In the rows, 128 means zero.
Here are made-up objects, facts about them, and rows of numbers that follow some of those facts. Name the object behind each unnamed row.

How the objects are related:
θ: belongs to class; Δ: uses
kloskal	θ	a; kedivar	θ	a; teko	θ	b
bropar	θ	b; brudrik	θ	e; drisku	θ	b
skeskas	θ	b; dibran	θ	a; muru	θ	e
zegrir	θ	c; lunun	θ	b; todril	θ	c
drifo	θ	b; plonor	θ	b; tofle	θ	b
guvisek	θ	a; klimo	θ	d; gegrar	θ	a
boflan	θ	e; tumukal	θ	a; trusodra	θ	a
mifis	θ	c; rudis	θ	a; gritro	θ	d
lifi	θ	a; lofluk	θ	b; zugul	θ	c
bukle	θ	d; fubus	θ	d; zaze	θ	e
suziron	θ	e; starar	θ	b; tosi	θ	a
mukal	θ	a; klokodi	θ	c; didran	θ	b
klaskim	θ	b; nufam	θ	d; vugrek	θ	a
klebrim	θ	a; fibri	θ	b; zikle	θ	e
vake	θ	a; tebri	θ	b; braflin	θ	b
klabu	θ	a; skasok	θ	b; gastol	θ	a
durim	θ	b; dufler	θ	a; pesku	θ	d
tokli	θ	c; stotror	θ	a; fluful	θ	d
laru	θ	a; nofol	θ	d; konok	θ	c
skeflal	θ	b; dreplu	θ	a; draski	θ	a
kliskal	θ	c; laskam	θ	c; stepazuk	θ	a
trapabris	θ	c; kotros	θ	a; laseskom	θ	b
plive	θ	a; zavu	θ	a; bridadu	θ	a
sipluvan	θ	a; keru	θ	a; skadidor	θ	b
mipum	θ	d; tigri	θ	a; kidrum	θ	b
skeras	θ	c; bepen	θ	a; ploko	θ	e
sazal	θ	a; remeskin	θ	b; stedrak	θ	c
tegra	θ	b; siste	θ	b; ligom	θ	a
drufla	θ	a; flizugik	θ	a; dodul	θ	b
brevu	θ	a; skomabes	θ	b; brazores	θ	a
skistukul	θ	a; skozeval	θ	a; klegran	θ	c
ninuk	θ	d; plofom	θ	a; paplosku	θ	a
moperol	θ	c; bival	θ	e; skeskino	θ	c
potuk	θ	b; kega	θ	b; brolur	θ	c
klumigek	θ	b; gresem	θ	a; dagrom	θ	d
listeka	θ	a; bridin	θ	c; bodu	θ	d
plobrir	θ	b; nimur	θ	c; bubrin	θ	e
mestu	θ	a; druklos	θ	e; lastogrik	θ	a
beskistor	θ	a; trebi	θ	c; brana	θ	a
zuplin	θ	e; buplo	θ	a; dreno	θ	c
dridom	θ	a; skitol	θ	a; bebrus	θ	b
fludron	θ	d; brisin	θ	a; netel	θ	e
kloskal	Δ	siste; kloskal	Δ	bridin; kedivar	Δ	kega
teko	Δ	dagrom; teko	Δ	kega; teko	Δ	skeflal
bropar	Δ	skeskino; bropar	Δ	bepen; dibran	Δ	braflin
muru	Δ	brudrik; muru	Δ	klebrim; muru	Δ	fludron
muru	Δ	plobrir; zegrir	Δ	zavu; zegrir	Δ	trusodra
zegrir	Δ	nofol; lunun	Δ	todril; drifo	Δ	trebi
plonor	Δ	bropar; tofle	Δ	starar; tofle	Δ	drufla
guvisek	Δ	dodul; klimo	Δ	lastogrik; klimo	Δ	fubus
gegrar	Δ	plofom; boflan	Δ	potuk; tumukal	Δ	laseskom
tumukal	Δ	lifi; mifis	Δ	kedivar; mifis	Δ	paplosku
mifis	Δ	dodul; rudis	Δ	dibran; rudis	Δ	druklos
lifi	Δ	stedrak; zugul	Δ	paplosku; zugul	Δ	konok
bukle	Δ	ploko; bukle	Δ	siste; fubus	Δ	dridom
fubus	Δ	todril; zaze	Δ	zavu; zaze	Δ	tosi
starar	Δ	nimur; starar	Δ	potuk; starar	Δ	kega
starar	Δ	skeflal; mukal	Δ	ploko; klokodi	Δ	siste
didran	Δ	pesku; klaskim	Δ	fubus; nufam	Δ	kliskal
nufam	Δ	laru; nufam	Δ	todril; vugrek	Δ	laseskom
klebrim	Δ	bukle; zikle	Δ	dridom; zikle	Δ	moperol
vake	Δ	dagrom; tebri	Δ	paplosku; tebri	Δ	ploko
tebri	Δ	stedrak; braflin	Δ	dagrom; klabu	Δ	starar
klabu	Δ	brazores; klabu	Δ	klokodi; klabu	Δ	zaze
skasok	Δ	klegran; skasok	Δ	laru; skasok	Δ	suziron
gastol	Δ	skeskino; dufler	Δ	dreplu; pesku	Δ	lofluk
pesku	Δ	zegrir; tokli	Δ	zavu; tokli	Δ	tegra
stotror	Δ	keru; stotror	Δ	stepazuk; stotror	Δ	skasok
stotror	Δ	plobrir; fluful	Δ	brana; laru	Δ	gritro
nofol	Δ	nimur; konok	Δ	bridadu; skeflal	Δ	dreno
skeflal	Δ	dagrom; draski	Δ	brevu; kliskal	Δ	muru
kliskal	Δ	trebi; laskam	Δ	vugrek; stepazuk	Δ	plobrir
trapabris	Δ	laru; trapabris	Δ	todril; trapabris	Δ	zegrir
kotros	Δ	laseskom; kotros	Δ	dreno; kotros	Δ	fibri
laseskom	Δ	starar; laseskom	Δ	lofluk; plive	Δ	siste
plive	Δ	gresem; bridadu	Δ	tebri; sipluvan	Δ	laru
keru	Δ	kedivar; keru	Δ	stepazuk; skadidor	Δ	muru
skadidor	Δ	flizugik; tigri	Δ	kedivar; tigri	Δ	plive
kidrum	Δ	mukal; kidrum	Δ	ploko; kidrum	Δ	potuk
skeras	Δ	dibran; bepen	Δ	starar; sazal	Δ	starar
sazal	Δ	laru; stedrak	Δ	nimur; siste	Δ	nimur
ligom	Δ	skeskas; drufla	Δ	boflan; dodul	Δ	bridin
brevu	Δ	dridom; skomabes	Δ	skistukul; brazores	Δ	skeflal
skistukul	Δ	siste; skozeval	Δ	lifi; klegran	Δ	tebri
klegran	Δ	zegrir; ninuk	Δ	teko; plofom	Δ	ploko
plofom	Δ	klokodi; plofom	Δ	nofol; paplosku	Δ	kega
moperol	Δ	starar; moperol	Δ	bridadu; moperol	Δ	teko
bival	Δ	lunun; bival	Δ	ninuk; skeskino	Δ	tosi
skeskino	Δ	brazores; potuk	Δ	nimur; potuk	Δ	nofol
kega	Δ	kidrum; brolur	Δ	trusodra; brolur	Δ	moperol
klumigek	Δ	ninuk; dagrom	Δ	siste; listeka	Δ	skeskas
listeka	Δ	dreno; listeka	Δ	brazores; bodu	Δ	nimur
bubrin	Δ	gritro; bubrin	Δ	teko; mestu	Δ	skeskino
lastogrik	Δ	listeka; beskistor	Δ	mukal; brana	Δ	nimur
brana	Δ	bukle; brana	Δ	brazores; brana	Δ	zaze
zuplin	Δ	keru; zuplin	Δ	plofom; buplo	Δ	brana
buplo	Δ	bridadu; buplo	Δ	skeflal; dreno	Δ	ploko
skitol	Δ	skeras; skitol	Δ	bridadu; skitol	Δ	bubrin
bebrus	Δ	stepazuk; bebrus	Δ	skeflal; fludron	Δ	bukle
brisin	Δ	nufam; netel	Δ	klegran; netel	Δ	drisku

Some rows with their names:
[ 86 133 115 135 164 140 152 168 121  96 104 137 143 161 110 104 126  90
 138 122 145 132 165 134 161 111 166 178 124  89 148 131  93]: draski
[ 87 132 117 134 166 139 152 170 119  96 105 138 144 162 112 105 122  91
 144 119 146 130 165 135 160 109 165 179 123  92 153 132  92]: dufler
[ 89 133 115 134 166 145 155 163 121  98 106 131 142 161 110 106 127  88
 136 121 143 134 164 132 162 120 170 180 128  85 151 131  95]: trusodra
[ 95 131 111 146 158 140 127 194 174  77  93 143 107 131 102 131 107 116
 142 140 179 147 167 116 161  97 170 168  77 102 144 134  81]: paplosku
[ 60 147 112 120 116 169 137 162  94 112  73 127 157 160 127  81 120 109
 151 125 130 140 162  89 145  97 177 151  93 109 145  99 119]: lunun
[ 59 105 131  94 134 176 190 196 131 114 167 124 165 185 151 151 130 106
 128 100 170 145 196  64 110  90 148 146  60  91 180  95 149]: potuk
[ 60 143 118 117 124 174 142 181 104 106  82 141 153 163 130 105 128 114
 145 117 138 132 170 102 149  79 163 143  88 119 164 102 100]: klumigek
[ 59 144 119 114 130 173 150 178 102 112  80 137 157 168 131 107 129 109
 139 114 138 133 163 100 148  84 162 144  96 114 166  94 106]: remeskin
[ 41 148 105 142 147 169 145 211 119  93  72 118 151 175 156 148 109 120
 107  97 178 158 145 124 125 105 130 147  66 125 183  92  93]: kidrum
[ 73 133 146 130 151 144 116 174 152  97 102 128 178 143 106 111 139 114
 117 129 153 141 158 105 157 109 160 144 109 146 154 108  93]: mifis
[ 67  94 161  95 163 143 169 177 156 111 189 116 210 169 124 147 148  95
 106 110 164 141 187  73 121 113 147 145  95 118 172 109 148]: stedrak
[ 68 139 133 119 139 142 108 141 112  98 107 112 199 152 114  86 135 108
 138 128 134 146 161 107 144 131 177 163 118 144 133 114 114]: trapabris
[ 70  97 158  98 160 142 165 171 145 111 180 119 211 165 121 136 148  93
 109 110 156 135 187  78 131 109 151 146 104 117 168 109 144]: nimur
[ 71 136 143 125 152 146 117 171 141  93 107 126 187 149 112 113 138 110
 124 122 150 139 164 112 149 114 161 145 107 149 158 109  95]: zugul
[ 49 161 162 134 176  89 125 158  87  85  76 183 136 120 120 104 126  70
 113 122 138  90 178  80 111  28 145 168  75 138 186 177  80]: dagrom
[ 63 139 159 132 143 159 161 181 115  88 103 126 137 121 119  92 150 103
 127 107 117 140 161 127 136  94 165 164 120 102 155  85  88]: druklos
[ 65 139 162 135 148 161 162 179 109  89 103 125 139 124 117  93 150 100
 128 107 121 140 158 127 137  94 169 156 124 100 155  80  87]: brudrik
[ 43 151 146 159 165 154 163 199 104  79  84 107 142 131 147 115 139 102
  96  90 143 156 136 154 115 114 140 166 104 113 175  78  68]: ploko

Rows to name:
No name comes twice in this set of rows, the named rows included.
[ 65 144 125 109 126 177 145 194 124 105  83 157 137 167 121 116 136 117
 151 114 144 125 178 106 162  62 155 133  88 121 174  98  88] | bebrus
[ 60 144 117 116 128 165 150 177  89 104  84 143 161 167 130  97 123 106
 139 113 135 128 165  97 141  78 158 147  83 114 166 109 103] | skomabes
[ 57 109 145  94 153 127 191 180  80 106 157 149 182 171 142 116 120  79
 105 117 136 113 167  33  94  43 130 153  37  96 188 149 139] | siste
[ 39 162 147 137 171 136 142 160 103 113  73 137 145 151 139 118 138  81
 113  94 152 122 183 124 137  95 156 160 139 117 180 113  98] | fludron
[ 61 134 157 121 175  99 136 157  78  81 120 146 212 151 116  91 130  75
  93 125 124 114 142  86 118  81 133 160  81 159 176 165  91] | klokodi
[ 91 133 121 137 166 139 148 170 124  91 101 146 136 150 102 105 125  91
 142 127 144 124 164 128 169  99 169 171 120  93 154 136  83] | dibran
[ 69 150 131 107 135 170 132 212 120  84  80 184 128 172 114 130 134 121
 159 110 145 110 192 118 155  26 138 135  70 143 192 115  56] | skeflal
[ 72 131 108 151 186 133 165 183 114  87 103 119 147 173 134 134 116  89
 103 107 168 146 144 147 138 127 142 179 109  94 170 127  89] | plofom
[ 57 150 121  98 131 185 160 177  86 112  93 146 164 196 133 111 145 106
 159  95 125 122 186 133 151  79 157 144 123 122 181  88  97] | bropar
[ 66 128 140 115 150 151 132 160 131 106 125 112 202 162 117 110 142 104
 122 113 141 144 165 111 148 127 167 150 128 138 157 104 117] | zegrir
[ 72 145 155 128 135 158 132 176 117  67 105 133 132 117 110  92 143 114
 156 114 122 143 173 126 128  89 175 172  95 116 142  96  80] | bubrin
[ 84 137 108 105 155 147 133 159  99  68 138 138 149 195 115 125 129 102
 198 105 144 138 209 167 131 111 168 201 107 114 146 141  86] | bepen
[ 87 111 132 112 183 148 197 183 122 104 159 143 154 189 118 134 144  79
 129  98 149 119 188 131 154 103 146 170 133  83 185 124 100] | brana
[ 88 141  98 133 148 129 128 141 103  83 101 123 153 154 106  87 111 100
 166 132 137 146 164 128 144 130 189 198 106  94 121 144 105] | laru
[ 41 114 160 106 166 139 182 163 151 127 164 124 156 155 148 158 145  81
 113  98 177 135 221  70 102 101 159 162 112  83 181 110 165] | nofol

Now the same objects, written a new way:
Some rows with their names:
[127 128 147 101 135 140  71 128 129 115 104 123 120 154 134 132 127 108
 154 121 124 146 146 114 136 134 138]: brolur
[144 131 131  93 136 130 116 114 118 117 106 126 125 140 133 132 132 125
 146  98 135 146 141 132 123 135 119]: stedrak
[144 104 135 111 138 113 168 124 111 148 148 116 132 133 147 132 132 115
 113 108 125 133 132 131 134 128  97]: klebrim
[119 124 130 112 131 126 182 116 132 140 144 132 119 158 134 140 119 128
  83 129 152 157 107 133 121 140 121]: zavu
[145 136 119 106 130 137 124 117 133 123 126 144 132 157 121 134 123 138
 101 129 144 132  98 129 123 137 139]: lofluk
[125 142 137 111 146 139 152 123  99 135 129 153 116 160 127 120 136 122
 167 111 123 169 169 123 129 137 107]: skeras
[125 133 128 121 152 123 165 112 101 155 138 158 119 165 124 131 135 114
 142 123 128 162 148 132 132 135  90]: dibran
[145 126 145  98 142 136  78 125 116 118 101 126 122 146 137 125 132 111
 176 109 114 144 153 120 139 134 116]: zugul
[126 128 143 105 147 111  43 135 127 135 136 171 130 141 139 143 137 114
 189 150 116 133 132 115 138 119 148]: zikle
[146 108 138 113 133 110 206 138 110 153 184 132 136 118 159 122 132 125
  98 109 130 129 126 135 138 129 112]: flizugik
[114  95 134 111 140 121 140 134 118 145 126  83 114 149 136 139 137 112
 123 155 123 154 122 125 126 147 123]: gastol
[143 117 144 119 129 139 174 165 118 134 168 143 140 135 149 120 133 130
 108 136 113 117 127 114 145 131 149]: drifo
[127 133 144  98 132 138 120 128 131 116 111 122 121 152 133 136 120 125
 130 111 138 148 138 121 126 137 136]: zegrir
[144 105 146 103 136 114 166 152 109 130 169 126 141 110 149 143 131 127
 130 117 114 131 139 124 141 111 119]: muru
[134 130 150 120 134 156  59 123  87 146 173 123 121 146 151 118 161 113
  74 167 123 197 104 135 155 150 147]: dufler
[115 114 125 112 139 119 196 123 123 149 141 113 114 160 134 140 129 129
 104 139 143 159 110 134 117 141 121]: tosi
[123 144 133 115 153 125 173 121  92 143 154 179 125 155 119 142 141 136
 158 132 127 181 150 128 132 126 111]: druklos
[127 101 137 111 143 117  97 126 121 141 106 111 120 153 130 138 131  99
 142 134 114 136 142 123 135 138 107]: buplo

Which object is each row?
No name comes twice in this set of rows, the named rows included.
[146 120 128 108 140 106 146 110 114 144 137 149 132 141 138 129 129 117
 134 104 134 134 132 135 132 121  97] | kedivar
[140 119 145  96 133 150  47 122 124 113 109 107 119 135 140 130 133 115
 149 127 126 151 126 124 133 141 138] | laskam
[138 128 134  99 141 119  95 118 115 120 130 140 132 131 122 153 131 126
 144 120 126 152 124 129 130 119 124] | boflan
[123 123 154 123 133 113 125 145 131 147 158 159 129 143 158 125 123 106
 129 131 124 119 134 112 147 126 137] | brisin
[119 125 153 119 136 117 126 130 131 144 142 159 126 155 148 128 119 104
 127 128 129 128 137 111 147 126 130] | sipluvan
[149 144 132 100 145 135 166 113  97 128 142 151 127 135 131 119 137 132
 145  98 136 166 146 138 127 134 104] | bridin
[126 117 147 118 134 117  88 124 131 142 118 136 125 154 142 132 122 102
 136 123 122 129 140 115 143 129 125] | sazal
[138  99 138 107 137 117  39 119 127 135  99 103 125 147 139 134 136 101
 140 141 117 133 120 125 138 137 124] | kotros
[127 161 141 105 137 109 179 141 137 141 173 205 124 136 158 110 128 138
 162 111 151 126 128 121 125 124 156] | todril
[128 145 135 119 138 126 126 145 136 142 152 187 130 152 140 120 127 128
 154 143 127 114 123 111 136 128 156] | lunun
[146 125 124 105 134 136  93 119 131 124 114 136 133 155 119 133 129 131
 113 134 131 126 105 126 128 138 138] | laseskom
[128 120 148 105 134 129  70 127 121 116 122 136 132 141 129 157 122 113
 124 129 119 150 131 115 142 124 140] | netel
[140 121 109 105 147 116 150 142 119 147 150 142 128 145 133 123 148 144
 144 149 128 126 105 136 113 141 143] | skeskas
[142 138 129 114 129 146 146 128 123 125 137 147 137 160 123 131 121 133
 100 126 138 138 115 124 132 134 134] | drisku
[127 109 126 107 149  98 100 131 130 155 139 131 118 140 150 122 144 114
 155 147 127 121 113 132 124 138 125] | lastogrik

Now the same objects, written a new way:
Some rows with their names:
[168 153 146 108  76 175 131 135 150 154 100  91 154 190  69 143  95 127
 131 165 190 119  91 100 147 141 188 109  91  98 155 108 132 147 143 108
 120 134 157  73 118 113 111  89 141]: dagrom
[131 165 144 152  80 127 138 129 147 138 126 172 155 171  91 116  83 107
 148 152 162 104  69 116 148  94 113 138 206  97 127 132 154 144  75 117
 115  92 149 113  90 160 157 128 198]: teko
[143 116 134 139 151 131 108 121 140 114 106 133 141 135 121 109 113 132
 140 117  72 106 145 108 125 109  97 175 140 133 132 119 137 141 124 127
 154 135 138  91 124 162 144 121 103]: lunun
[115 124 136 130 137 130 133 137 137 104 126 146 125 131 131 129 111 122
 140 133  97 137 108 145 152 148  99 138 108 124 140 106 131 129 130 121
 117 144 114 126 117 148  99 150 129]: bival
[111 121 126 110 113 124 141 127 115 131 134 104 115 112 140 134 146 139
 123 140 141 134 126 143 125 127 161 115 117 135 157 141 119 136 141 133
 132 142 134 136 135 106 131 116 109]: klebrim
[143 137 131 133 149 142 119 134 120 131 107 144 135 123 133 120 133 124
  98 116 105 105 133 131  94 129  91 131  58 160  76  87 118  95 132 132
 122 119 111 147 150 126 135 148 148]: klegran
[111 120 130 128 140 127 129 134 136 103 123 142 115 128 138 133 114 121
 134 133 101 142 111 145 145 155 101 132 110 127 131 100 134 127 133 124
 120 142 110 129 130 140  96 154 123]: netel
[131 146 131 151 132 125 157 167 103 159 175 140 114 148 128 141 132 100
 141 118 155 133 116 108 141 154 146 136 204 106 144 140 141 138 100 142
 119 103 117 175  92 149 143 114 120]: paplosku
[129 149 126 137 137 139 123 128 124 131 114 151 141 132 131 129 132 121
  87 124 140 116 106 132  96 122  91 116  65 161  59  87 119  95 120 131
 122 106 108 157 155 116 126 152 176]: konok
[131 119 135 125 124 128 126 148 133 111 153 142  99 120 125 130 110 118
 161 131 107 160 138 142 151 163 101 127 138  99 141 124 133 134 123 118
 104 143 100 124 122 137 112 155 128]: boflan
[131 140 119 131 139 127 125 110 140 119 112 131 141 129 123 123 113 124
 118 135 115 128 113 112 119 121  98 137 140 128 116 124 147 136 106 126
 152 118 137 109 131 139 133 124 139]: klumigek
[ 98 123 126 130 141 112 142 133 117 131 131 132 125 128 144 134 140 129
 119 122 131 120 120 143 124 116 151 123 121 143 141 126 122 127 141 139
 134 133 137 150 127 129 126 121 110]: rudis
[132 140 113 124 129 124 121  98 139 113 115 122 138 118 130 123 121 134
 118 140 120 138 122 114 129 119 107 131 154 127 121 137 145 136 108 122
 148 117 135 106 133 129 127 119 138]: plonor
[130 133 108 114 119 118 114  74 151 102 119 111 147 108 137 126 133 149
 124 139 144 144 112 124 144 100 111 121 178 127 126 159 144 141 111 111
 141 117 127  98 134 110 117 130 160]: bropar
[ 88 123 124 134 152 111 143 145 121 128 127 139 115 133 137 131 133 121
 101 120 147 124 103 142 107 113 138 122 104 135 119 109 115 125 137 138
 137 128 135 157 144 124 133 125 127]: skitol
[139 132 114 131 138 137 106 126 148 104 131 116 117 126 116 121 129 133
 129 126 161 147  99 100 134 104  95 142 201 103 104 138 141 158 105 120
 145 110 110 100 153 125 138 128 181]: tofle
[143 114 134 140 163 123 115 123 143 115 120 120 136 133 122 120 116 128
 107 107 151 146 139 113 115 151 123 147 103  93 114 118 121 113 155 125
 128 116 129 127 135 131 113 141 110]: pesku
[125 126 130 124 130 135 134 129 130 107 131 137 119 118 140 137 118 122
 141 136 100 149 120 140 151 169 106 128 125 125 143 114 138 126 124 123
 113 143 107 128 115 141  95 144 118]: zuplin

Name these rows:
No name comes twice in this set of rows, the named rows included.
[109 118 126 116 131 119 126 106 148  91 125 134 126 112 145 135 121 134
 135 142 110 147 117 165 157 142 107 112 111 130 139 124 134 122 131 115
 111 144 115 124 125 126  86 154 140] | zaze
[125 145 135 145 134 144 106 147 136 123 128 149 126 145 113 127 139 129
 109 108 179 115  86 125 123 102  89 127 131 128  55 100 115 124 124 122
 110  97  94 143 162 112 139 151 223] | moperol
[ 89 127 130 134 117 104 144 137 125 128 130 147 124 137 132 125 128 125
 119 130 163 119 100 155 124  99 150 113 127 124 121 129 116 125 131 132
 118 121 144 156 129 122 140 134 150] | buplo
[169 154 129 145 115 137 135 129 119 142 160 138 125 134 114 120 115 105
 145 138 134 144 124  85 137 149  97 148 220  94 139 143 162 144  70 129
 130  98 117 125 102 155 148 122 138] | kega
[ 99 136 143 131  91 119 147 142 125 143 121 145 135 156 116 128 120 127
 137 147 148  95  97 148 141  99 172 121 131 133 155 124 120 135 130 127
 117 133 153 134 105 137 143 116 140] | vake
[100 115 125 124 119 116 124 140 131 118 140 114 106 121 129 134 146 144
 138 119 176 136 109 141 140  98 152 121 168 114 138 155 111 148 144 123
 121 130 123 134 141 101 133 123 155] | klabu
[133 111 164 120  70 127 158 138  76 144 144  98  59  57 141  91 125 127
 124 163 123 145 137 133  76 155 157 140  93  99 193 138 112 128 116 139
 108 153 133 144 152 100 179 144  83] | mukal
[137 122 127 137 158 135 109 126 144 114 108 128 132 135 123 111 120 127
 131 114  95 118 130 102 119 114  95 172 149 129 122 114 139 145 120 132
 160 126 127  97 136 153 138 126 122] | skasok
[113 134 122 134 142 125 145 143 111 141 145 120 127 139 141 148 145 121
 126 121 144 128 119 123 138 138 153 125 155 134 150 132 129 134 128 141
 131 125 124 151 112 130 123 107 101] | tigri
[146 120 136 131 128 117 121 113 144 122 123 121 144 130 123 118 102 133
 122 124 151 147 145 123 123 147 139 128 108  91 126 139 125 109 148 118
 112 115 141 120 115 125 117 139 117] | fluful
[163 118 106 114 106 127 102 154 132 152 165 150  96 130  88 117 101 110
 160 130  89 158 202 118 103 128  95  92 139 104  83 158 136 135  94 123
 138 144 143  95 144 136 163 127 116] | potuk

Now the same objects, written a new way:
Some objects and their rows:
[130 149 200 180 117  74 117  92 164 119 145 148  79 173 132 157 175 152
 147 171 100 100 143  99 169 119 105]: bubrin
[121 140 103  98 159 167 157  98 103 124 135 164  98 102 146 139  99 145
 117  94 120 132  75 125 135 129 139]: plofom
[135 143  97 102 172 149 144  91 127 138 111 170  96 105 125 125 140 130
 133  98 139 129  75 111 119 164 170]: keru
[157  83  89 178 117 131  75 157 162 106 136  95 172 165  91 133 160  78
 148 134 114 157 160 125  78 174 172]: trebi
[108 118  99  95 158 150 141 114  89  85 135 160  86 149 151  96  87 121
 106  97 147 115 134  95 138 112 141]: lifi
[107 155 167 116 162 136 167 105 145 118 124 171  88 110 142 111 163 147
 144  97 158  75 144  85 173 132 106]: skitol
[145  82  84 130 101  88 135 139 135 179 142  92 170 139 144 151  88 123
 136 195 167 154 161 158  99  94 133]: tegra
[158 135  80 135 162 166 132  90 138 145 110 139 102 150 100 145 124  74
 130  97 147 124  83 160 118 162 177]: klebrim
[120  99 135 140 101 114 114 128 159 175 108  96 131  80 129 111 134 132
  91 181 166 162  91 170 102 102 162]: siste
[123 114 205 175  96 150 137 166 107 129 123 181 113 133 101 108  96  61
  80 152 108 160 156 126 141 149 149]: dridom
[111 149 109  99 110 111 153 148 152 154  95 102 136 107 119 122 151 150
 132 125 163 151 101 167 148  98 114]: skomabes
[121 141 188 156 111  89  85  91 122  91 153 115  79 161 150 166 168 159
 121 157  78 130 100 103 122 107  97]: boflan
[114 142  91  87  99 102 161 156 103 131 120 108 177 106 147 159 103 149
 140 127 160 152 115 154 164  99 110]: tofle
[112 151 161 157 110 161 156 159  86  96 101 177 119 160 105  97  98  61
  87 110 103 146 158 107 172 154 119]: brevu
[115 134  91 110 109  80 140 157 137 134  91  95 141 152 116 106 147 107
 134 164 157 144 145 148 141 111 115]: remeskin
[109 116 100  92 108  81 141 168 124 158 116 120 161  83 146 143 154 153
 141 119 160 159 103 120 128 109 119]: tebri
[149 145  86 120 168 130 154 139 123 138 109 171 124 153  96 115 130  91
 145 101 106 129 145 101 158 176 139]: brisin
[155 115 172 177 138  80  84  80 157 115 146 119  94 174 130 175 166 157
 150 158  90 135 107  96  89 153 137]: suziron

Rows to name:
No name comes twice in this set of rows, the named rows included.
[110 148 162 145 166 157 170  98 149 109 115 166  86 144 135  95 156 116
 132 119 156  78 158  98 180 112 100] | rudis
[154 132  88 156 169 156 126  83 142 151  98 130 104 152 108 111 112  63
 127 122 157 121 104 150 111 162 204] | flizugik
[113 143 179 176 153 152 168  89 155 141 122 167  83 120 139 103 157  77
 101 173 162  76 164 102 180 100 140] | dibran
[108  87 138 148  95 169  85 162 158  85 177  96 142 126 128 116 123 125
 105 108 102 157 168 145  79 117 112] | dreno
[119  99 104 136 106 159  79 125 164  90 179  98 122 110 127 175 145 148
 117 106 102 143 142 144  83 130 105] | klokodi
[134 108 143 154  91 103 150 138 160 192 126 117 162  80 129 129 118 150
 104 188 158 162 116 184 124 101 118] | skeflal
[127 144 164 163 132 146 159 103 132 136 157 183  95  82 150 103 129 114
  90 138 146 126 138  98 147 114 158] | bridadu
[150 146 135 168 166  85  82  89 157 120 102  90  96 169  88 198 165 121
 160 126  81 119  82 125  99 171 114] | muru
[127  77 129 176  97 157  80 123 163  95 174  99 128 105 144 143 121 130
  90 146 113 153 151 140  85 116 150] | nimur
[141 138  79  92 139  97 133 140 158 159  94  91 170 159  76 171 160 124
 158 125 161 146  95 171 128 139 134] | skadidor
[153  97  99 158 117 146 136  95 101 153 170 169 101 141 149 128  63  85
 113 179 134 129 162 136  97 119 181] | zavu
[151 136  98 137 160 153 141  90 146 154 123 159  99 110 126 124 135 100
 129 106 143 138  95 124 106 160 200] | stepazuk
[150 110  90 126 133 138  83 146 168 106 133  94 173 162  86 179 163 102
 149  93 100 138 165 121  82 186 122] | kliskal
[165 135 153 184 139  88  83  79 163 130 101  92  96 181  88 180 167  93
 148 181  92 138  89 135  97 156 144] | brudrik
[136 107  90  96 125 114  95 174 162  88 165 111 191 158 106 182 156 154
 157  94  75 129 161  87  91 175  98] | trapabris

